Each row has a name. Each piece below is followed by the name of the row it came from, unless a question asks for something else. Each question is about the rows just above it.

Columns, left to right: L Z W U
Z917: | 155 | 104 | 160 | 206 |
Z663: | 242 | 160 | 104 | 206 |
Z999: | 182 | 121 |  39 | 225 |
Which column holds | 160 | 104 | top down?
W
Which column holds this, read top down? | 104 | 160 |
Z
The row with | 104 | 160 | 206 | is
Z917
which: | 104 | 160 |
Z917
Which column holds this, read top down? | 104 |  39 |
W

Columns, left to right: J G S E
Z984: |  69 |  75 | 138 | 200 |
Z999: | 115 |  54 | 118 | 167 |
Z103: | 113 |  54 | 110 | 187 |
Z917: |  57 | 129 | 141 | 170 |
Z150: |  78 | 151 | 150 | 195 |
Z858: | 159 | 201 | 124 | 117 |
Z979: | 213 |  54 | 132 |  62 |
Which column holds this, read top down? |  54 |  54 | 129 | 151 | 201 |
G
| 129 | 151 | 201 |  54 | is in which column, read top down?
G

Columns, left to right: T R M K H C P
Z371: | 167 | 167 |  71 |  82 | 101 | 143 |  91 |
Z103: | 144 | 178 | 152 | 147 | 159 | 114 |  66 |
Z984: | 129 |  79 | 167 |  94 | 131 | 148 |  13 |
Z999: | 122 | 229 | 113 | 139 | 137 |  84 | 113 |
Z654: | 129 |  79 | 167 | 171 | 125 |  94 | 183 |
Z917: | 171 | 183 | 103 |  94 | 131 | 148 | 211 |
Z979: | 122 | 229 | 113 | 139 | 168 | 115 |  93 |
| 129 |  79 | 167 |  94 | 131 | 148 |  13 | is in which row?
Z984
Which column holds | 167 | 178 | top down?
R
Which column holds | 144 | 129 | 122 | 129 | 171 | 122 | top down?
T
Which column holds this, read top down? | 167 | 144 | 129 |
T
Which column holds this, read top down? | 178 |  79 |
R

Columns, left to right: Q A V Y X D N B F
Z979: |  47 | 108 |  91 | 102 | 124 |  55 | 108 | 155 | 105 |
Z150: | 159 | 208 | 121 | 114 |  67 | 191 | 154 | 160 |  98 |
Z825: | 157 |  68 | 114 | 121 |  67 |  83 | 184 | 144 | 204 |
which: | 121 | 114 |  67 |
Z150
| 191 |  83 | is in which column, read top down?
D
Which column holds this, read top down? | 108 | 208 |
A

Columns, left to right: bez Nikuf Lal Keliz
Z917: | 115 |  82 | 141 | 123 |
Z984: | 122 |  77 | 160 | 148 |
Z979: | 139 | 167 |  81 |  93 |
Z150: |  64 |  34 | 138 | 123 |
Z300: | 113 |  81 | 150 | 132 |
Z371: |  75 |  68 | 129 | 114 |
Z858: | 138 | 126 | 184 | 174 |
Z654: | 130 | 179 |  88 |  87 |
Z999: | 114 | 130 | 120 | 115 |
Z663: | 131 | 193 |  86 | 112 |
| 139 |  64 | is in which column, read top down?
bez
The row with | 179 |  88 | is
Z654
|  75 |  68 | 129 | is in which row?
Z371
| 115 | 112 | is in which column, read top down?
Keliz
Which column holds | 167 |  34 |  81 | top down?
Nikuf
Which column holds | 115 | 122 | 139 |  64 | 113 | top down?
bez

Columns, left to right: gan zito Kinu tirip
Z825: |  68 | 119 | 158 | 196 |
Z150: | 121 | 129 |  94 | 102 |
Z979: | 136 |  96 | 167 |  61 |
Z858: | 131 |  96 | 167 | 212 |
Z654: | 153 | 177 | 102 |  94 |
Which column holds this, read top down? | 119 | 129 |
zito
which: | 131 |  96 | 167 | 212 |
Z858
Where do |  94 | 102 | appear?
Z150
| 121 | 136 | is in which column, read top down?
gan
Which column holds | 196 | 102 |  61 | 212 | top down?
tirip

